[130 110 138 166 137 118]  K
[200 133 123 162 157 119]  Q
[ 94 154  77 158  84 128]  Y
[ 96 143 113 160 117 137]  J
[200 133 123 118 157 124]  D
[157 147 152 159 123 110]  A
[ 96 143 113 160 117 112]  E
[100  74 113 173 159  86]  G
both J K:  | [137]
both E G:  | [113]
both J G:  | [113]
q: [130 110 138 166 137 118] | K
q: [200 133 123 118 157 124] | D
both K D:  | [118]
both A G:  | [159]

[ 85  90 140 104  86 111 131  83  91 134 152 125 138 131 134 126 135 114
  96 103 101  89  91 127 122  85 109 132  92  85  93] : N
[132 120 131 131 132 123 136 121 123 152 179 126  90 142  60 161 142 115
 123 127 109 100 143  74  92 134 127 111 130 137 122] : R
[ 85  90 140 138  86 111 131  83  91 134 152 125  90 131  60 126 139 114
  96 103 101  89  91 127 122 126 109 132 123  85  93] : L
[132 120 131 131 132 123 136 121 123 152 125 126  90 142  60 101 140 107
  78  82 134 111 144 116 132 126 145 161 147 146 148] : V
q: [132 120 131 131 132 123 136 121 123 152 125 126  90 142  60 101 140 107
  78  82 134 111 144 116 132 126 145 161 147 146 148] | V
q: [ 85  90 140 138  86 111 131  83  91 134 152 125  90 131  60 126 139 114
  96 103 101  89  91 127 122 126 109 132 123  85  93] | L

[129 128 128 136 194 131 134 147 129 127 119 125 131 132 131 127 130 157
 140 135 130 139 126 130 150 131 168 124 110 129 137 128 159 146 157 129
 129 161 139 130 128 128 129 137 132] = Z
[129 128 128 136 194 131 134 147 129 127 119 125 131 132 131 127 130 157
 140 143 130 139 126 130 118 130 138 128 134 129 186 130 138 129 156 130
 143 129 128 129 150 132 143 128 128] = X
[126 128 134 138 132 128 130 130 131 123 127 128 131 130 132 128 128 132
 130 136 123 130 136 131 129 129 141 127 129 128 131 129 136 140 133 131
 132 129 131 131 133 128 128 130 158] = U
[111 132 128 207 130 128 127 128 133 109 127 136 144 126 157 121 145 134
 129 133 125 128 149 130 129 121 227 125 132 131 133 130 175 133 136 130
 133 129 129 130 132 143 185 132 128] = C
[133 128 128 134 189 128 144 130 140 106 128 126 133 146 136 128 128 141
 138 132 110 178 158 127 129 127 158 133 190 128 132 142 128 135 118 130
 144 154 129 145 131 131 133 131 130] = M
[129 128 128 136 194 131 134 147 129 127 119 125 131 132 131 127 130 157
 140 135 130 139 126 130 118 130 138 128 134 129 186 130 138 129 156 130
 143 121 129 127 129 128 130 128 131] = W
[129 128 132 138 174 131 135 160 128 133 124 129 133 135 129 129 129 137
 132 138 131 149 126 155 129 129 130 127 129 129 148 125 137 136 147 130
 135 125 130 129 132 128 130 129 212] = B
q: [133 128 128 134 189 128 144 130 140 106 128 126 133 146 136 128 128 141
 138 132 110 178 158 127 129 127 158 133 190 128 132 142 128 135 118 130
 144 154 129 145 131 131 133 131 130] | M
q: [126 128 134 138 132 128 130 130 131 123 127 128 131 130 132 128 128 132
 130 136 123 130 136 131 129 129 141 127 129 128 131 129 136 140 133 131
 132 129 131 131 133 128 128 130 158] | U
q: [129 128 132 138 174 131 135 160 128 133 124 129 133 135 129 129 129 137
 132 138 131 149 126 155 129 129 130 127 129 129 148 125 137 136 147 130
 135 125 130 129 132 128 130 129 212] | B

